Below is a small trained network, with its code and all its weights. Each question gives an input and a target symbol and asks what happens when units are switched off, that is, made to give their printed mean instead of their output.

import numpy as np


def w(rows, s, z=0):
    codes = np.array(rows[::2]) - 128.0
    scale = np.full(codes.shape[1], s)
    scale[-1] = z or s
    return codes * scale


def f(y):
    return y / 2 * (1 + np.tanh(0.7978845608 * (y + 0.044715 * y**3)))


def softmax(a):
    e = np.exp(a - a.max(-1, keepdims=True))
    return e / e.sum(-1, keepdims=True)


def log_softmax(a):
    a = a - a.max(-1, keepdims=True)
    return a - np.log(np.exp(a).sum(-1, keepdims=True))


def net(x, mask):
    ids = ['αγδεθλξπτφω'.index(c) for c in x.split()]
    T = len(ids)
    res = E[ids] + P[:T]
    u = 0
    for l in range(2):
        r = res
        for j in range(3):
            rows = slice(3 * j, 3 * j + 3)
            q, k, v = (r @ M[l][rows].T for M in (Q, K, V))
            z = softmax(np.where(np.tri(T) > 0, q @ k.T / 3**0.5, -1e9)) @ v
            o = O[l][rows]
            res = res + np.where(mask[u + j], z, o[:, -1]) @ o[:, :-1]
        u += 3
        y = f(res @ A[l][:, :-1].T + A[l][:, -1])
        res = res + np.where(mask[u : u + 8], y, B[l][:, -1]) @ B[l][:, :-1]
        u += 8
    return log_softmax(res[-1] @ U[:, :-1].T + U[:, -1])


Q, K, V, O, A, B = {}, {}, {}, {}, {}, {}
E = w([
[179,132,136,194,136,90,86],'α',
[131,169,167,132,137,143,219],'γ',
[172,147,138,216,164,116,102],'δ',
[109,5,123,144,71,160,126],'ε',
[73,125,130,156,158,127,177],'θ',
[149,121,146,124,109,79,214],'λ',
[106,158,94,167,129,145,176],'ξ',
[126,34,118,143,136,194,133],'π',
[152,71,153,163,145,198,72],'τ',
[206,150,140,119,86,206,125],'φ',
[141,89,219,116,51,158,123],'ω',
],0.022)
P = w([
[11,208,2,87,116,108,60],'0',
[57,172,53,158,94,122,121],'1',
[86,158,68,155,103,124,141],'2',
[105,123,104,170,90,139,162],'3',
[131,106,127,162,100,139,180],'4',
[154,88,149,148,99,142,186],'5',
[193,76,175,140,109,156,186],'6',
[196,57,179,112,116,155,202],'7',
[222,43,214,114,129,166,202],'8',
],0.0095)
Q[0] = w([
[131,112,116,84,134,135,170],'L0H0',
[92,140,92,5,131,133,121],'L0H0',
[88,182,91,111,127,91,140],'L0H0',
[102,145,145,90,186,103,141],'L0H1',
[144,203,126,125,193,56,131],'L0H1',
[146,153,121,69,121,118,102],'L0H1',
[159,128,163,163,194,135,74],'L0H2',
[123,229,108,110,98,98,98],'L0H2',
[74,168,111,70,176,110,124],'L0H2',
],0.017)
K[0] = w([
[111,166,65,194,96,154,97],'L0H0',
[5,155,64,148,124,119,114],'L0H0',
[71,175,67,51,136,95,44],'L0H0',
[88,170,83,158,141,99,84],'L0H1',
[76,86,59,232,191,142,57],'L0H1',
[22,95,108,139,69,130,101],'L0H1',
[211,74,177,57,168,144,109],'L0H2',
[77,181,105,48,100,133,84],'L0H2',
[59,187,77,88,168,83,78],'L0H2',
],0.013)
V[0] = w([
[92,122,123,178,185,217,180],'L0H0',
[105,106,220,144,243,64,82],'L0H0',
[129,151,171,114,75,228,73],'L0H0',
[140,174,157,145,147,77,232],'L0H1',
[140,13,87,128,171,2,117],'L0H1',
[130,121,178,100,4,2,59],'L0H1',
[138,83,147,59,117,58,5],'L0H2',
[205,124,189,204,104,4,176],'L0H2',
[155,21,87,48,88,102,184],'L0H2',
],0.0068)
O[0] = w([
[174,85,162,70,111,67,62,191],'L0H0',
[88,42,135,155,216,36,124,99],'L0H0',
[64,238,186,115,78,103,71,255],'L0H0',
[99,168,110,35,194,116,26,134],'L0H1',
[66,38,46,209,190,145,82,53],'L0H1',
[19,200,168,187,161,221,156,136],'L0H1',
[128,136,147,241,83,149,168,84],'L0H2',
[82,254,110,106,248,215,86,110],'L0H2',
[41,151,17,122,49,195,79,133],'L0H2',
],0.006,0.0068)
A[0] = w([
[63,41,170,150,141,133,254,87],'L0N0',
[189,166,148,116,141,142,253,93],'L0N1',
[139,236,112,89,237,44,95,110],'L0N2',
[130,173,79,211,209,77,42,73],'L0N3',
[133,79,141,189,199,136,33,83],'L0N4',
[138,159,147,134,18,144,32,2],'L0N5',
[242,170,82,215,160,107,93,107],'L0N6',
[190,24,44,168,145,104,13,44],'L0N7',
],0.0067,0.0082)
B[0] = w([
[128,156,90,101,84,126,81,141],'L0N0',
[75,116,73,156,142,128,69,187],'L0N1',
[152,92,163,137,98,152,246,209],'L0N2',
[101,106,119,129,63,164,192,166],'L0N3',
[158,145,89,160,120,181,149,217],'L0N4',
[120,53,101,99,149,111,142,253],'L0N5',
[126,76,122,105,44,160,122,205],'L0N6',
[121,124,102,120,224,161,201,244],'L0N7',
],0.011,0.0036)
Q[1] = w([
[118,164,47,116,79,57,98],'L1H0',
[46,215,113,193,100,162,181],'L1H0',
[192,157,80,176,246,90,159],'L1H0',
[75,129,70,130,49,79,119],'L1H1',
[26,120,201,11,120,127,190],'L1H1',
[156,111,4,85,174,139,116],'L1H1',
[98,118,236,108,50,171,96],'L1H2',
[1,139,106,86,142,82,61],'L1H2',
[176,144,161,209,198,62,86],'L1H2',
],0.0086)
K[1] = w([
[99,70,125,46,58,108,202],'L1H0',
[25,136,171,203,112,30,166],'L1H0',
[206,100,74,236,128,34,191],'L1H0',
[101,67,99,143,68,91,124],'L1H1',
[135,52,204,40,148,255,63],'L1H1',
[88,121,84,78,179,63,143],'L1H1',
[73,193,161,47,38,212,56],'L1H2',
[101,154,59,205,72,36,180],'L1H2',
[168,51,121,245,71,153,125],'L1H2',
],0.0084)
V[1] = w([
[115,131,219,91,170,141,206],'L1H0',
[37,58,207,107,199,68,130],'L1H0',
[191,215,84,122,114,84,138],'L1H0',
[158,91,222,208,151,192,75],'L1H1',
[75,58,140,61,41,112,107],'L1H1',
[254,142,144,155,131,119,76],'L1H1',
[32,148,150,75,148,74,138],'L1H2',
[67,104,36,83,98,125,155],'L1H2',
[162,208,91,169,78,116,141],'L1H2',
],0.0072)
O[1] = w([
[198,186,201,151,128,137,196,183],'L1H0',
[254,174,40,185,123,170,106,65],'L1H0',
[108,48,94,76,93,156,168,14],'L1H0',
[118,176,40,156,92,75,133,200],'L1H1',
[163,199,180,188,158,90,82,253],'L1H1',
[90,114,94,130,16,140,142,85],'L1H1',
[204,186,81,138,107,155,84,82],'L1H2',
[128,156,50,60,102,191,155,145],'L1H2',
[116,146,182,102,155,211,129,110],'L1H2',
],0.007,0.0068)
A[1] = w([
[159,145,193,161,45,147,70,88],'L1N0',
[135,95,105,168,133,255,116,3],'L1N1',
[220,73,129,83,121,100,13,59],'L1N2',
[218,66,186,96,77,178,93,73],'L1N3',
[153,84,144,148,21,153,191,73],'L1N4',
[172,50,96,201,78,143,78,122],'L1N5',
[107,205,153,127,177,124,170,78],'L1N6',
[82,75,116,162,137,199,146,102],'L1N7',
],0.0079,0.011)
B[1] = w([
[124,77,91,89,92,203,110,254],'L1N0',
[64,160,213,143,232,53,46,143],'L1N1',
[220,98,25,179,30,64,82,152],'L1N2',
[54,158,79,180,100,63,116,188],'L1N3',
[193,186,162,55,255,95,91,205],'L1N4',
[45,82,168,183,189,185,183,203],'L1N5',
[155,31,21,218,198,130,140,191],'L1N6',
[133,235,52,75,106,95,111,166],'L1N7',
],0.0075,0.0077)
U = w([
[78,244,91,183,59,1,180,231],'α',
[239,88,62,123,121,78,77,242],'γ',
[247,126,186,84,137,105,174,27],'δ',
[47,115,51,168,133,132,119,62],'ε',
[181,187,75,213,174,77,144,4],'θ',
[160,151,162,112,226,109,6,45],'λ',
[169,162,135,120,146,92,103,78],'ξ',
[167,30,12,88,146,213,184,108],'π',
[112,16,155,205,133,93,209,116],'τ',
[132,89,176,44,92,96,89,196],'φ',
[178,161,172,174,59,234,120,224],'ω',
],0.0052,0.0029)

Each question gives the input, a string of symbols that net reads in full, and the target symbol t.
The units are the heads (3 rows each of Q, K, V and O) and the neurons (one row each of A and B). Each row of codes is followed by its name. A weight is (code - 128) times the scale printed after its matrix; where a second scale follows, it is the last column's (O, A, B and U).
mask holds one flag per unit, layer by layer, with each layer's heads first. A switched-off unit (its flag False) gives its mean, the last column of its rows in O or B, instead of its output. The means were averaged over made-up inputs and are rounded, as every weight is.
A unit's drop is (log p(t) with every unit on - log p(t) with that unit switched off) / (log p(t) with every unit on - log p(t) with every unit switched off).
The circuit of an input: a set's keep is (log p(t) with only the set's units on - log p(t) with every unit switched off) / (log p(t) with every unit on - log p(t) with every unit switched off). Starting from the 12 units with the biggest drops (on a tie, the unit counted first), units are removed one at a time, each time the one whose removal leaves the highest keep (on an exact tie, the one counted first), for as long as the keep stays at least 0.8.
circuit, biggest first: the units of the circuit, biggest drop first
unit that matters most: the unit with the biggest drop
top k neurons: the k neurons with the biggest drops, biggest first
top k neurons in layer l: the k neurons of layer l with the biggest drops, biggest first
heads that matter: for each layer, one digit per head in row order, 1 if its drop is at least 0.15 and else 0, layers parted by /
input τ ω ω τ τ τ θ, target α: circuit, biggest first => [L1H1, L1N0]
input θ ω ξ λ λ λ δ, target λ: top 3 neurons => [L1N1, L0N6, L1N4]
input τ α θ γ τ π δ, target τ: circuit, biggest first => [L0N6, L0H0, L1N5]
input τ τ τ, target τ: top neuron => [L1N5]
input ω τ δ δ δ ω λ τ, target λ: circuit, biggest first => [L0H1, L0N2]
input τ θ τ, target τ: heads that matter => 011 / 001
input ω λ π τ λ ω λ π δ, target π: heads that matter => 111 / 001
input ω δ δ λ τ π π ε, target λ: circuit, biggest first => [L0H1, L0H2, L1H1]
input γ ω ω, target ω: circuit, biggest first => [L0H1, L1H2]
input τ ε θ ξ ω ω α, target ω: heads that matter => 000 / 000
input τ ω τ δ τ λ λ δ δ, target λ: heads that matter => 111 / 010
input τ ω τ τ δ α, target τ: circuit, biggest first => [L0H0, L1N5, L0N6, L0H1]
input ω ξ π, target ω: heads that matter => 010 / 000
input ω τ τ τ δ ε ω λ π, target λ: unit that matters most => L0H1
input τ τ λ ω φ τ τ, target φ: circuit, biggest first => [L1H0, L0H1, L0H0]
input ω τ α, target ω: top 2 neurons in layer 0 => [L0N6, L0N5]
input δ τ λ τ, target λ: heads that matter => 010 / 010
input φ δ δ τ τ π, target φ: circuit, biggest first => [L1H0, L0H1, L0H0, L1N4]
input γ ε λ, target λ: circuit, biggest first => [L1H1, L0H2]
input π θ ω ω τ ξ, target θ: top 2 neurons => [L1N6, L0N5]
input τ α δ ε ε τ ε, target ε: heads that matter => 011 / 100
input τ α δ φ α φ α δ, target φ: circuit, biggest first => [L1H0, L0N6, L0H0, L0H1]
input τ ε γ τ τ ω τ δ, target ω: heads that matter => 101 / 100
input ω τ ω δ τ, target ω: top 2 neurons in layer 0 => [L0N7, L0N5]
input δ δ λ δ ω τ τ τ λ, target α: heads that matter => 000 / 010
input τ γ δ ε, target γ: heads that matter => 010 / 010
input τ θ λ α, target λ: top 4 neurons => [L1N1, L0N6, L1N4, L0N3]
input τ τ τ τ ξ δ ω ω λ, target θ: circuit, biggest first => [L0H2, L1H1, L1N6, L0N5]
input λ γ ω ω λ, target θ: heads that matter => 010 / 010
input φ τ α, target φ: top 3 neurons => [L0N6, L1N4, L1N6]
